Below are the code and all the weights of a small trained network. Each question names an input and a class and asks about switching units off, where a switched-off unit gives its printed mean instead of its output.

import numpy as np


def w(rows, s, z=0):
    codes = np.array(rows[::2]) - 128.0
    scale = np.full(codes.shape[1], s)
    scale[-1] = z or s
    return codes * scale


def norm(h):
    return h / np.sqrt((h * h).mean(-1, keepdims=True) + 1e-5)


def f(y):
    return np.maximum(y, 0)


def log_softmax(a):
    a = a - a.max(-1, keepdims=True)
    return a - np.log(np.exp(a).sum(-1, keepdims=True))


def net(x, mask):
    res = np.array(x, float).reshape(1, 7) / 4 @ E
    u = 0
    for l in range(3):
        y = f(norm(res) @ A[l][:, :-1].T + A[l][:, -1])
        res = res + np.where(mask[u : u + 13], y, B[l][:, -1]) @ B[l][:, :-1]
        u += 13
    return log_softmax(norm(res)[-1] @ U[:, :-1].T + U[:, -1])


A, B = {}, {}
E = w([
[122,126,126,126],'x0',
[60,179,232,55],'x1',
[128,127,128,127],'x2',
[81,88,103,102],'x3',
[166,27,255,61],'x4',
[40,111,175,253],'x5',
[128,129,133,130],'x6',
],0.0061)
A[0] = w([
[92,198,198,141,94],'0.n0',
[137,89,165,118,59],'0.n1',
[138,135,166,168,54],'0.n2',
[86,99,71,88,8],'0.n3',
[138,103,108,174,205],'0.n4',
[213,145,73,39,3],'0.n5',
[153,93,51,181,100],'0.n6',
[212,165,106,106,167],'0.n7',
[143,154,78,182,159],'0.n8',
[71,138,183,107,97],'0.n9',
[115,129,137,138,32],'0.n10',
[135,249,189,112,133],'0.n11',
[245,130,132,199,78],'0.n12',
],0.012,0.0033)
B[0] = w([
[63,130,89,113,222],'0.n0',
[154,132,121,105,180],'0.n1',
[115,208,158,131,157],'0.n2',
[88,134,255,105,153],'0.n3',
[77,155,195,40,229],'0.n4',
[118,211,154,89,243],'0.n5',
[88,72,108,90,253],'0.n6',
[92,160,195,123,235],'0.n7',
[160,99,197,97,245],'0.n8',
[95,90,150,64,214],'0.n9',
[146,123,194,133,129],'0.n10',
[57,35,84,85,228],'0.n11',
[59,52,65,90,236],'0.n12',
],0.0073,0.0049)
A[1] = w([
[132,161,50,150,182],'1.n0',
[84,223,59,111,254],'1.n1',
[83,146,153,133,67],'1.n2',
[173,139,98,129,92],'1.n3',
[103,160,78,150,56],'1.n4',
[58,112,116,108,79],'1.n5',
[169,56,120,170,75],'1.n6',
[170,112,93,90,99],'1.n7',
[168,66,65,124,54],'1.n8',
[151,175,159,150,111],'1.n9',
[227,92,194,139,31],'1.n10',
[87,72,129,141,89],'1.n11',
[115,56,160,247,190],'1.n12',
],0.012,0.0025)
B[1] = w([
[155,78,158,157,145],'1.n0',
[210,54,183,163,217],'1.n1',
[172,123,68,109,176],'1.n2',
[125,123,135,76,129],'1.n3',
[126,72,91,171,144],'1.n4',
[187,128,150,106,255],'1.n5',
[50,62,160,109,139],'1.n6',
[62,237,150,125,156],'1.n7',
[2,134,60,88,145],'1.n8',
[39,90,79,93,130],'1.n9',
[243,97,119,174,147],'1.n10',
[150,218,229,121,214],'1.n11',
[63,208,151,54,172],'1.n12',
],0.007,0.0073)
A[2] = w([
[132,175,5,77,254],'2.n0',
[56,112,83,106,143],'2.n1',
[129,95,204,101,232],'2.n2',
[148,150,156,52,153],'2.n3',
[180,133,65,81,199],'2.n4',
[101,120,79,215,198],'2.n5',
[178,191,131,190,25],'2.n6',
[78,79,64,75,102],'2.n7',
[134,22,146,199,74],'2.n8',
[120,21,176,59,153],'2.n9',
[146,151,148,146,61],'2.n10',
[70,79,103,134,131],'2.n11',
[135,109,145,157,20],'2.n12',
],0.011,0.0025)
B[2] = w([
[84,86,244,62,141],'2.n0',
[147,75,99,14,157],'2.n1',
[223,218,19,221,232],'2.n2',
[84,103,50,219,212],'2.n3',
[94,169,254,75,149],'2.n4',
[157,119,230,140,132],'2.n5',
[91,169,123,102,128],'2.n6',
[119,55,142,183,163],'2.n7',
[187,79,97,142,140],'2.n8',
[128,109,61,180,253],'2.n9',
[66,77,119,140,128],'2.n10',
[169,130,194,96,150],'2.n11',
[128,139,111,163,129],'2.n12',
],0.0063,0.014)
U = w([
[81,51,146,53,125],'0',
[142,160,60,133,144],'1',
[152,149,97,131,166],'2',
[137,223,213,81,150],'3',
[157,143,81,139,132],'4',
[149,146,74,133,120],'5',
[249,77,173,177,107],'6',
[180,164,167,144,7],'7',
],0.015,0.017)

Each question gives the input, the list of numbers given to net, and the class t.
The units are the neurons (one row each of A and B). Each row of codes is followed by its name. A weight is (code - 128) times the scale printed after its matrix; where a second scale follows, it is the last column's (A, B and U).
mask holds one flag per neuron, layer by layer. A switched-off neuron (its flag False) gives its mean, the last column of its row in B, instead of its output. The means were averaged over made-up inputs and are rounded, as every weight is.
A unit's drop is (log p(t) with every unit on - log p(t) with that unit switched off) / (log p(t) with every unit on - log p(t) with every unit switched off).
The circuit of an input: a set's keep is (log p(t) with only the set's units on - log p(t) with every unit switched off) / (log p(t) with every unit on - log p(t) with every unit switched off). Starting from the 12 units with the biggest drops (on a tie, the unit counted first), units are removed one at a time, each time the one whose removal leaves the highest keep (on an exact tie, the one counted first), for as long as the keep stays at least 0.8.
circuit, biggest first: the units of the circuit, biggest drop first
unit that matters most: the unit with the biggest drop
top k neurons: the k neurons with the biggest drops, biggest first
top k neurons in layer l: the k neurons of layer l with the biggest drops, biggest first
input [8,-8,-3,-8,3,3,0], class 0: top 2 neurons in layer 0	0.n12, 0.n5
input [-8,-6,-1,-4,-5,8,5], class 3: unit that matters most	1.n12
input [6,7,3,-4,-6,5,3], class 0: circuit, biggest first	0.n11, 2.n2
input [6,-1,-1,7,6,2,5], class 1: circuit, biggest first	0.n8, 2.n2, 2.n9
input [4,-4,-3,3,-8,7,-3], class 6: circuit, biggest first	1.n1, 2.n3, 2.n5
input [6,2,0,-1,6,-8,1], class 3: top 3 neurons	0.n5, 1.n1, 2.n4
input [2,-2,-4,-3,6,7,1], class 3: circuit, biggest first	1.n12, 1.n11
input [-5,4,-1,-3,1,-2,1], class 5: top 2 neurons in layer 0	0.n12, 0.n6
input [7,8,-2,6,-8,-6,-7], class 0: circuit, biggest first	2.n0, 2.n2
input [4,-4,-4,-1,-1,6,-4], class 3: top 2 neurons	1.n11, 1.n12
input [-5,-8,4,-4,-8,7,-8], class 0: top 4 neurons	0.n5, 2.n2, 1.n12, 0.n6
input [-2,2,7,5,6,4,-5], class 2: top 2 neurons	1.n1, 0.n8
input [3,-3,-3,2,4,5,-3], class 3: top 2 neurons in layer 2	2.n9, 2.n7
input [-1,8,-8,5,-3,-6,0], class 0: top 3 neurons	0.n11, 1.n11, 2.n0
input [-3,0,-7,2,-8,8,0], class 3: circuit, biggest first	2.n9, 2.n3, 2.n2
input [-5,7,4,6,-6,4,3], class 0: top 4 neurons in layer 2	2.n1, 2.n3, 2.n2, 2.n11
input [5,0,1,-5,5,6,0], class 3: circuit, biggest first	1.n12
input [3,3,-7,1,-8,7,-7], class 6: top 3 neurons in layer 1	1.n1, 1.n4, 1.n7
input [-6,0,-4,0,-5,8,4], class 3: circuit, biggest first	2.n9, 2.n3
input [-2,1,-3,-8,5,-2,-5], class 1: top neuron in layer 1	1.n1
input [-1,5,4,6,0,-6,-2], class 1: top 2 neurons in layer 0	0.n12, 0.n6
